Below are the code and all the weights of a small trained network. Each question names an input and a class and asks about switching units off, where a switched-off unit gives its printed mean instead of its output.

import numpy as np


def w(rows, s, z=0):
    codes = np.array(rows[::2]) - 128.0
    scale = np.full(codes.shape[1], s)
    scale[-1] = z or s
    return codes * scale


def norm(h):
    return h / np.sqrt((h * h).mean(-1, keepdims=True) + 1e-5)


def f(y):
    return y / 2 * (1 + np.tanh(0.7978845608 * (y + 0.044715 * y**3)))


def log_softmax(a):
    a = a - a.max(-1, keepdims=True)
    return a - np.log(np.exp(a).sum(-1, keepdims=True))


def net(x, mask):
    res = np.array(x, float).reshape(1, 8) / 4 @ E
    u = 0
    for l in range(3):
        y = f(norm(res) @ A[l][:, :-1].T + A[l][:, -1])
        res = res + np.where(mask[u : u + 9], y, B[l][:, -1]) @ B[l][:, :-1]
        u += 9
    return log_softmax(norm(res)[-1] @ U[:, :-1].T + U[:, -1])


A, B = {}, {}
E = w([
[130,129,127,124,128,129,125,132,130,126,129,131],'x0',
[126,139,113,111,129,4,98,133,71,133,120,118],'x1',
[126,143,64,160,218,119,88,106,167,68,76,144],'x2',
[125,129,125,132,123,129,129,125,125,126,126,128],'x3',
[128,130,131,125,127,130,123,126,128,127,127,127],'x4',
[128,126,127,128,125,127,128,128,130,127,129,128],'x5',
[129,129,129,127,133,128,128,128,129,131,131,126],'x6',
[78,142,143,169,130,130,105,206,148,108,87,73],'x7',
],0.03)
A[0] = w([
[80,141,155,148,125,133,135,248,149,113,75,55,181],'0.n0',
[102,138,119,130,126,125,118,126,135,139,140,135,6],'0.n1',
[127,138,174,110,89,125,150,114,101,177,174,117,199],'0.n2',
[121,135,129,132,152,214,128,94,187,90,126,138,89],'0.n3',
[104,111,205,167,74,126,109,200,111,156,141,115,25],'0.n4',
[147,134,126,132,131,189,173,99,140,134,122,164,98],'0.n5',
[139,142,154,86,96,91,120,138,89,112,140,80,2],'0.n6',
[132,104,185,109,95,254,172,132,158,143,142,106,137],'0.n7',
[87,145,147,171,116,223,137,146,181,124,142,127,124],'0.n8',
],0.014,0.0068)
B[0] = w([
[121,96,131,151,93,175,103,141,138,131,131,11,248],'0.n0',
[43,182,107,128,164,65,60,196,142,180,12,68,119],'0.n1',
[122,75,186,143,98,116,97,164,146,107,129,171,209],'0.n2',
[158,69,104,121,141,108,164,149,149,240,42,178,193],'0.n3',
[105,200,120,46,106,160,194,97,120,170,127,91,190],'0.n4',
[26,194,123,127,101,66,138,126,197,192,103,111,175],'0.n5',
[114,72,162,101,133,191,153,127,136,178,72,145,153],'0.n6',
[118,205,147,153,115,130,124,107,160,34,216,128,247],'0.n7',
[230,68,138,140,178,180,152,140,63,62,170,127,215],'0.n8',
],0.013,0.018)
A[1] = w([
[133,109,166,164,60,132,107,172,131,155,172,51,75],'1.n0',
[160,159,35,132,231,93,139,25,132,115,87,233,78],'1.n1',
[132,68,163,79,63,103,147,190,11,232,122,101,32],'1.n2',
[133,140,118,121,135,168,121,68,95,172,164,115,42],'1.n3',
[107,71,69,128,112,197,135,69,196,204,87,124,58],'1.n4',
[130,104,143,183,187,141,63,197,159,57,78,90,2],'1.n5',
[57,183,78,134,176,131,71,171,118,119,92,84,14],'1.n6',
[22,192,143,110,90,50,82,226,148,159,49,61,8],'1.n7',
[104,170,61,127,168,35,35,75,53,60,132,73,102],'1.n8',
],0.011,0.0065)
B[1] = w([
[146,194,76,75,244,101,128,87,143,105,133,101,255],'1.n0',
[136,188,98,40,172,149,184,120,131,107,138,48,250],'1.n1',
[95,167,112,76,159,116,177,155,64,136,50,125,227],'1.n2',
[149,132,130,145,100,143,144,154,133,124,140,124,119],'1.n3',
[173,132,152,129,155,144,175,206,147,187,53,152,171],'1.n4',
[153,64,112,209,102,109,74,164,140,132,143,169,204],'1.n5',
[118,117,163,162,73,110,124,64,154,142,142,174,169],'1.n6',
[75,183,171,162,28,52,156,27,203,250,132,115,216],'1.n7',
[114,114,134,120,129,146,87,32,130,25,232,112,214],'1.n8',
],0.014,0.0096)
A[2] = w([
[163,90,91,149,150,141,139,156,148,152,82,142,167],'2.n0',
[133,145,138,150,106,148,130,122,128,146,155,147,33],'2.n1',
[145,141,145,107,138,140,158,126,120,116,128,254,196],'2.n2',
[141,114,135,111,141,109,143,146,67,105,84,228,26],'2.n3',
[117,136,160,119,103,95,154,138,114,116,159,215,46],'2.n4',
[128,93,145,175,127,163,128,198,129,114,113,124,2],'2.n5',
[97,129,126,66,116,101,124,113,65,148,115,106,100],'2.n6',
[137,100,96,213,152,101,46,119,158,106,76,110,119],'2.n7',
[117,113,123,124,103,154,118,107,154,117,165,176,20],'2.n8',
],0.02,0.0041)
B[2] = w([
[93,140,113,143,119,103,132,192,95,184,63,133,209],'2.n0',
[99,96,105,116,137,104,94,131,151,117,155,91,159],'2.n1',
[122,154,125,140,113,46,147,61,158,142,105,198,246],'2.n2',
[215,111,177,99,198,158,138,149,65,106,113,204,169],'2.n3',
[134,65,89,206,123,139,44,76,109,137,160,175,210],'2.n4',
[122,68,85,109,148,154,72,194,55,104,119,115,190],'2.n5',
[152,100,99,169,150,122,56,170,92,126,81,147,254],'2.n6',
[114,86,137,185,65,120,100,126,175,191,173,253,243],'2.n7',
[79,126,121,132,121,78,102,111,145,148,118,74,186],'2.n8',
],0.017,0.0095)
U = w([
[101,121,142,187,55,96,104,35,209,119,218,165,253],'0',
[164,178,78,78,198,128,244,134,194,166,37,167,115],'1',
[146,138,166,109,117,239,181,194,131,17,205,20,71],'2',
[141,34,63,201,127,173,79,242,145,173,71,160,56],'3',
[195,83,142,118,143,92,82,125,29,132,83,240,100],'4',
[151,138,43,44,194,95,98,65,93,6,163,58,64],'5',
[60,170,143,75,81,89,113,141,74,211,42,33,96],'6',
],0.018,0.0046)

Each question gives the input, the list of numbers given to net, and the class t.
The units are the neurons (one row each of A and B). Each row of codes is followed by its name. A weight is (code - 128) times the scale printed after its matrix; where a second scale follows, it is the last column's (A, B and U).
mask holds one flag per neuron, layer by layer. A switched-off neuron (its flag False) gives its mean, the last column of its row in B, instead of its output. The means were averaged over made-up inputs and are rounded, as every weight is.
A unit's drop is (log p(t) with every unit on - log p(t) with that unit switched off) / (log p(t) with every unit on - log p(t) with every unit switched off).
most important unit: the unit with the biggest drop
k most important neurons: the k neurons with the biggest drops, biggest first
k most important neurons of layer l: the k neurons of layer l with the biggest drops, biggest first
drop when u is switched off: that unit's drop, to one decimal
input [-3,-6,1,5,-7,8,3,-2], class 1: most important unit => 0.n3
input [6,0,6,7,-3,-8,8,-4], class 1: 2 most important neurons => (0.n7, 0.n3)
input [5,-7,-6,-4,7,-2,-3,1], class 2: 3 most important neurons => (0.n8, 2.n7, 1.n7)
input [-6,-4,6,-2,-7,5,7,0], class 1: 4 most important neurons => (0.n0, 1.n1, 0.n3, 0.n2)
input [-6,1,-4,6,-4,7,5,-6], class 4: 3 most important neurons => (0.n7, 2.n3, 1.n2)
input [-1,-6,1,-6,2,-1,5,0], class 1: 3 most important neurons => (0.n3, 0.n0, 0.n2)
input [-8,1,4,-4,-3,-4,0,-7], class 5: 2 most important neurons => (0.n3, 1.n1)
input [-3,8,8,8,6,-5,-8,1], class 0: 3 most important neurons => (0.n8, 2.n7, 0.n4)
input [3,-2,5,-4,1,-5,1,0], class 1: 3 most important neurons => (0.n0, 1.n1, 0.n2)
input [8,7,1,8,4,0,-5,-3], class 5: 3 most important neurons => (1.n8, 0.n3, 0.n2)
input [5,-8,0,3,-4,7,-8,6], class 2: 2 most important neurons of layer 0 => (0.n7, 0.n8)
input [8,1,3,-2,1,-4,5,-7], class 5: 2 most important neurons => (0.n3, 1.n1)
input [2,-2,-8,-3,-8,-8,2,1], class 2: 2 most important neurons of layer 2 => (2.n7, 2.n2)
input [4,2,1,5,-1,0,6,-1], class 5: most important unit => 0.n0
input [5,0,1,4,-6,5,-5,-6], class 1: 2 most important neurons => (0.n7, 1.n1)
input [-4,-3,4,-5,5,-6,-1,1], class 3: drop when 0.n4 is switched off => 0.3
input [-4,-5,1,6,8,-1,1,-7], class 1: drop when 1.n1 is switched off => 0.1
input [8,-3,-4,7,0,8,-1,4], class 2: drop when 0.n7 is switched off => 0.0
input [8,1,7,1,-5,-5,-1,5], class 0: drop when 1.n7 is switched off => 0.1
input [-5,3,0,4,-4,6,8,-5], class 4: most important unit => 0.n7
